[[5 7 4 6]
 [5 2 6 4]
 [5 7 4 6]] -> 2

[[-34  27   7 -10   7 -16 -28]
 [ 22   0  -8  11   9  16  15]
 [ 24  -4  23  16   4  16  27]] -> 0

[[-30 -19 -21   1 -19  15]
 [-19 -40 -28  -6  11   5]
 [  3  -4  24  -4  32  -7]] -> -40

[[-27   7  10  10  25 -34]
 [-22   3 -18 -33  13 -23]
 [-10  -1 -10 -30  14   1]] -> 3

[[ 26  -6  40  -7]
 [-24   5  -7  24]
 [ -3 -26  34 -38]] -> 5

[[5 4 5 4 4 2]
 [8 7 4 4 7 8]
 [2 2 7 8 4 4]] -> 7
---
[[ 6.64  4.86 -0.26 -6.46  4.80]
 [-3.02  1.92  0.28 -7.07 -6.42]
 [-5.95  1.51  1.87  4.62 -7.06]]: -7.06

[[-2.81  0.00 -0.31  0.03  1.81  0.99 -1.98]
 [-4.91  7.29 -3.33  2.45  1.12  5.27  1.69]
 [-5.78  4.89 -1.86  2.72  2.88  4.89 -2.22]]: -4.91

[-7.45  3.29 -2.94  1.59]: -2.94

[[-1.72  0.06  4.21  3.17]
 [ 0.83 -0.98 -2.29 -3.19]
 [-2.19  5.73  0.40 -0.70]]: -2.29

[-7.49 -6.07 -7.62 -0.84  0.84]: -7.49

[ 0.04  2.75  2.01  3.12 -6.06]: 0.04

[-3.55 -0.46 -1.37  3.65  0.09  4.54 -5.46]: -3.55
---
[ 1.16 -5.99  3.23 -4.85  7.54 -2.74] → 3.23

[[-5.88 -3.23  2.41  1.76 -2.23]
 [-1.22  1.62 -2.20  1.74 -1.96]] → 2.41

[ 3.78  7.14 -1.91  1.10] → -1.91

[ 5.83  2.60  4.25  1.05 -1.47] → 4.25

[[ 2.81 -0.73 -0.54  0.31 -1.22 -2.18]
 [-1.47 -4.94  0.97 -2.28  1.34  1.99]
 [-1.51 -4.83  0.95 -4.46 -6.79  2.17]] → -0.54

[ 2.09 -6.13 -6.41  0.24 -6.61] → -6.41

[ 6.71  0.66 -0.92  1.33  0.60  0.74 -0.21] → -0.92

[[ 6.97 -2.22 -6.25 -2.25]
 [-6.19 -6.66  5.67  4.47]] → -6.25

[ 3.83  0.24  1.91  5.93 -0.36] → 1.91
---
Input:
[[ 4.56  1.06  4.74 -3.57 -2.28 -7.24  5.93]
 [-0.84  3.86  0.30  3.35 -6.17  1.10 -2.08]
 [ 5.89 -1.15 -3.86  1.46 -7.07 -5.97  5.74]]
Output: -2.28

Input:
[[-1.50  0.14 -0.62  6.00  0.03]
 [-2.09  1.14 -2.01  6.02  0.21]]
Output: -0.62

Input: [ 5.82 -7.64  4.79 -5.91  1.33]
Output: 4.79

Input: [ 1.94  2.44  1.08 -4.05  5.50]
Output: 1.08

Input:
[[ 0.61  1.49  2.50  4.17 -0.10 -3.44 -1.34]
 [-2.20 -3.63 -0.68 -1.79  1.72  3.04 -0.57]
 [-2.88 -6.30  0.27  2.60  5.51  6.92 -0.80]]
Output: -0.10

Input: [-1.11  2.88 -3.63  5.65 -4.64  0.90]
Output: 5.65
---
 1.82   5.55  -1.23  -0.17   6.75: 5.55
 0.49  -2.61   1.32  -6.61   3.08   1.84: -2.61
 0.44   5.75  -1.30  -0.23  -1.79   3.42: 5.75
-0.19  -3.42   6.51   5.39   0.16   3.37  -6.63: -3.42
 2.96  -5.16  -2.28   3.44  -6.01: -5.16
 0.70   1.40  -6.74   6.07   1.00   3.39  -1.61: 1.40
 4.06  -4.35   4.32   4.75  -6.16  -0.99   5.27: -4.35
---
[[575, 764, 664, 617], [532, 338, 404, 143], [434, 393, 877, 934]] ans = 575, 934
[[131, 42, 133, 131, 93], [77, 10, 233, 123, 199], [101, 16, 150, 128, 94]] ans = 131, 94
[[5921, 2983, 4790, 3558, 9068, 6459, 9591], [6434, 6311, 4216, 7190, 7088, 5051, 7631], [8551, 3923, 4711, 6798, 6568, 6690, 9721]] ans = 5921, 9721
[[63, 53, 64, 71], [56, 38, 57, 47], [57, 81, 24, 71]] ans = 63, 71
[161, 844, 620, 423] ans = 161, 423
[4065, 2468, 7453, 2101, 6318, 9803] ans = 4065, 9803
---
array([[ 3.85,  7.30,  5.75, -6.71,  7.19, -3.28],
       [ 0.07, -7.09, -2.28,  1.50, -7.40, -0.17],
       [-6.26, -3.10, -1.17,  6.43,  5.00, -2.18]])
1.50

array([[ 2.25,  5.63, -2.32, -5.76, -3.24],
       [ 4.45, -5.14, -1.94,  4.83,  0.39]])
-1.94

array([[ 1.71,  5.93,  6.22, -2.21,  4.39,  2.58],
       [ 7.30, -2.88,  3.01,  4.16, -1.00,  2.50]])
4.16

array([[-1.12, -1.59,  2.68, -5.42],
       [-2.53, -0.88,  3.11,  3.11],
       [ 0.35,  0.39, -0.77,  1.20]])
-0.88

array([[ 0.36,  0.15, -0.09,  1.50],
       [-2.94, -1.99,  1.98,  6.10]])
-1.99

array([[ 2.88, -2.90, -0.54, -1.52,  3.13, -7.17],
       [-0.27,  0.26,  0.25,  0.37,  0.18,  0.61]])
0.37

array([[ 0.46,  2.41,  2.17, -4.43],
       [ 2.72, -0.01,  0.27,  5.47]])
-0.01
---
array([[-3.78,  6.55, -0.12,  1.88,  2.49,  4.28],
       [-5.67,  3.19,  5.86,  7.22,  1.40,  2.36],
       [-2.43,  5.98, -7.25, -1.47, -1.00,  0.64]]) Out: -0.12

array([[-2.79, -1.64, -0.79,  4.66, -7.18],
       [ 2.88,  1.41,  0.63, -4.70,  2.05],
       [ 5.64,  2.19,  3.10,  1.48,  2.04]]) Out: -0.79

array([[ 2.81, -1.22, -3.35,  2.41, -1.02,  2.52,  3.12],
       [ 1.29, -2.66,  4.40,  1.60, -0.14,  0.17, -1.12],
       [ 6.91, -0.75, -4.36,  7.01,  6.50, -1.85, -3.72]]) Out: -3.35

array([[-2.19, -0.02, -0.27, -0.48,  5.44],
       [-0.20, -3.81,  3.61, -0.60,  2.35],
       [ 3.24,  3.63,  0.86, -1.81, -1.63]]) Out: -0.27

array([[ 6.61, -2.03, -5.71,  4.02],
       [-3.52,  2.13, -7.41,  1.50],
       [-1.26, -0.58,  1.42,  0.08]]) Out: -5.71

array([[ 3.24, -0.82, -3.60, -4.17, -5.72, -6.18,  1.37],
       [-7.31, -1.30, -0.65, -2.94,  0.13, -0.71,  3.01],
       [ 4.54, -3.42, -1.47, -5.41, -5.68, -5.78, -1.72]]) Out: -3.60
